Below is a small trained network, with its code and all its weights. Each question gives an input and a target symbol and asks what happens when units are switched off, that is, made to give their printed mean instead of their output.

import numpy as np


def w(rows, s, z=0):
    codes = np.array(rows[::2]) - 128.0
    scale = np.full(codes.shape[1], s)
    scale[-1] = z or s
    return codes * scale


def f(y):
    return np.maximum(y, 0)


def softmax(a):
    e = np.exp(a - a.max(-1, keepdims=True))
    return e / e.sum(-1, keepdims=True)


def log_softmax(a):
    a = a - a.max(-1, keepdims=True)
    return a - np.log(np.exp(a).sum(-1, keepdims=True))


def net(x, mask):
    ids = ['ΓΔΞΠΣΩαβεζηλμτφψ'.index(c) for c in x.split()]
    T = len(ids)
    res = E[ids] + P[:T]
    u = 0
    for l in range(2):
        q, k, v = (res @ M[l].T for M in (Q, K, V))
        z = softmax(np.where(np.tri(T) > 0, q @ k.T / 3**0.5, -1e9)) @ v
        res = res + np.where(mask[u], z, O[l][:, -1]) @ O[l][:, :-1]
        u += 1
        y = f(res @ A[l][:, :-1].T + A[l][:, -1])
        res = res + np.where(mask[u : u + 4], y, B[l][:, -1]) @ B[l][:, :-1]
        u += 4
    return log_softmax(res[-1] @ U[:, :-1].T + U[:, -1])


Q, K, V, O, A, B = {}, {}, {}, {}, {}, {}
E = w([
[108,226,110],'Γ',
[65,62,120],'Δ',
[184,172,190],'Ξ',
[210,219,210],'Π',
[144,158,112],'Σ',
[37,227,10],'Ω',
[58,29,142],'α',
[92,95,153],'β',
[94,96,138],'ε',
[132,115,141],'ζ',
[80,158,60],'η',
[79,120,91],'λ',
[76,168,169],'μ',
[94,187,169],'τ',
[104,98,138],'φ',
[65,117,171],'ψ',
],0.012)
P = w([
[170,108,105],'0',
[100,27,179],'1',
[87,63,163],'2',
[89,103,157],'3',
[75,122,165],'4',
[85,143,168],'5',
[74,109,108],'6',
[74,96,73],'7',
[98,94,87],'8',
[88,134,99],'9',
[86,78,48],'10',
[92,104,56],'11',
[89,79,40],'12',
[92,60,2],'13',
],0.007)
Q[0] = w([
[210,75,146],'0.h1',
[241,151,125],'0.h1',
[254,146,201],'0.h1',
],0.0087)
K[0] = w([
[116,86,236],'0.h1',
[11,1,156],'0.h1',
[138,45,251],'0.h1',
],0.0056)
V[0] = w([
[197,210,2],'0.h1',
[104,199,170],'0.h1',
[116,228,57],'0.h1',
],0.0083)
O[0] = w([
[96,176,249,203],'0.h1',
[117,79,147,140],'0.h1',
[89,126,184,254],'0.h1',
],0.013,0.0048)
A[0] = w([
[91,127,186,66],'0.n1',
[155,101,75,1],'0.n2',
[210,153,209,81],'0.n3',
[129,2,204,151],'0.n4',
],0.0089,0.0052)
B[0] = w([
[6,174,84,241],'0.n1',
[145,142,141,136],'0.n2',
[186,117,2,136],'0.n3',
[202,230,102,254],'0.n4',
],0.0075,0.0054)
Q[1] = w([
[113,54,30],'1.h1',
[253,156,119],'1.h1',
[243,100,170],'1.h1',
],0.006)
K[1] = w([
[252,171,203],'1.h1',
[198,254,167],'1.h1',
[108,165,175],'1.h1',
],0.006)
V[1] = w([
[63,98,90],'1.h1',
[67,220,54],'1.h1',
[149,2,91],'1.h1',
],0.0088)
O[1] = w([
[173,89,223,191],'1.h1',
[111,173,215,253],'1.h1',
[255,76,222,43],'1.h1',
],0.0079,0.0077)
A[1] = w([
[194,108,55,33],'1.n1',
[69,117,59,201],'1.n2',
[106,242,34,3],'1.n3',
[43,253,106,212],'1.n4',
],0.0065,0.0072)
B[1] = w([
[123,192,115,130],'1.n1',
[171,254,94,169],'1.n2',
[47,16,161,149],'1.n3',
[175,51,96,253],'1.n4',
],0.0079,0.022)
U = w([
[57,152,210,161],'Γ',
[147,87,185,114],'Δ',
[147,152,126,161],'Ξ',
[132,69,95,67],'Π',
[117,137,93,56],'Σ',
[69,63,87,82],'Ω',
[196,95,233,116],'α',
[137,88,159,62],'β',
[125,56,148,17],'ε',
[138,119,132,60],'ζ',
[103,255,77,213],'η',
[143,194,132,254],'λ',
[142,142,138,72],'μ',
[160,213,112,167],'τ',
[133,96,136,171],'φ',
[144,24,152,114],'ψ',
],0.0088,0.0057)

Each question gives the input, a string of symbols that net reads in full, and the target symbol t.
The units are the heads (3 rows each of Q, K, V and O) and the neurons (one row each of A and B). Each row of codes is followed by its name. A weight is (code - 128) times the scale printed after its matrix; where a second scale follows, it is the last column's (O, A, B and U).
mask holds one flag per unit, layer by layer, with each layer's heads first. A switched-off unit (its flag False) gives its mean, the last column of its rows in O or B, instead of its output. The means were averaged over made-up inputs and are rounded, as every weight is.
A unit's drop is (log p(t) with every unit on - log p(t) with that unit switched off) / (log p(t) with every unit on - log p(t) with every unit switched off).
The circuit of an input: a set's keep is (log p(t) with only the set's units on - log p(t) with every unit switched off) / (log p(t) with every unit on - log p(t) with every unit switched off). Starting from all 10 units, units are removed one at a time, each time the one whose removal leaves the highest keep (on an exact tie, the one counted first), for as long as the keep stays at least 0.8.
circuit, biggest first: the units of the circuit, biggest drop first
unit that matters most: the unit with the biggest drop
k most important neurons: the k neurons with the biggest drops, biggest first
k most important neurons of layer l: the k neurons of layer l with the biggest drops, biggest first
drop when u is switched off: that unit's drop, to one decimal
input Π α Δ, target η: circuit, biggest first : (0.n4 1.h1)
input Ω Ω λ η μ Ω η Ω τ Ω τ η, target Ω: circuit, biggest first : (1.n4 1.h1 0.h1)
input Ω β φ, target Ω: 2 most important neurons : (1.n4 1.n3)
input λ α α Δ η Π, target η: 2 most important neurons : (1.n4 1.n1)
input Ω τ τ, target Ω: 2 most important neurons : (1.n4 1.n3)
input Ω ε η λ, target Ω: 3 most important neurons : (1.n4 1.n3 0.n4)
input α β η Ω β, target α: circuit, biggest first : (0.h1 1.h1)
input η α Δ μ Ω β Ω α, target Γ: 2 most important neurons : (1.n3 0.n1)
input Ω Δ τ α Δ ψ μ Ω η η, target Ω: 4 most important neurons : (1.n4 1.n3 0.n4 0.n1)
input α α η η ε η η η Ω, target Γ: 2 most important neurons : (1.n4 0.n4)
input Ω β ε Σ Ω τ Γ, target Γ: circuit, biggest first : (0.h1)
input α Σ Ω λ Γ, target α: 2 most important neurons : (0.n4 1.n2)
input η β α α η Π, target η: circuit, biggest first : (0.h1 1.h1)
input Δ Δ Ω φ η τ β Ξ Ω η, target Γ: circuit, biggest first : (0.h1 1.n4 1.h1)
input η α η α α ψ λ Γ Σ Ξ, target η: 2 most important neurons : (1.n4 1.n2)
input Ω η φ μ α Δ, target Ω: unit that matters most : 1.n4
input Ω μ ψ Ω μ α, target Ω: 3 most important neurons of layer 0 : (0.n4 0.n1 0.n3)
input ψ ε Ω Ω τ Ω η Ω α, target Γ: 2 most important neurons : (1.n2 0.n1)
input α φ Γ α η Δ η α λ η Ω μ, target α: drop when 0.h1 is switched off : 1.1
input μ η β μ λ Ω α λ η Ω η, target Γ: drop when 0.n4 is switched off : 0.1
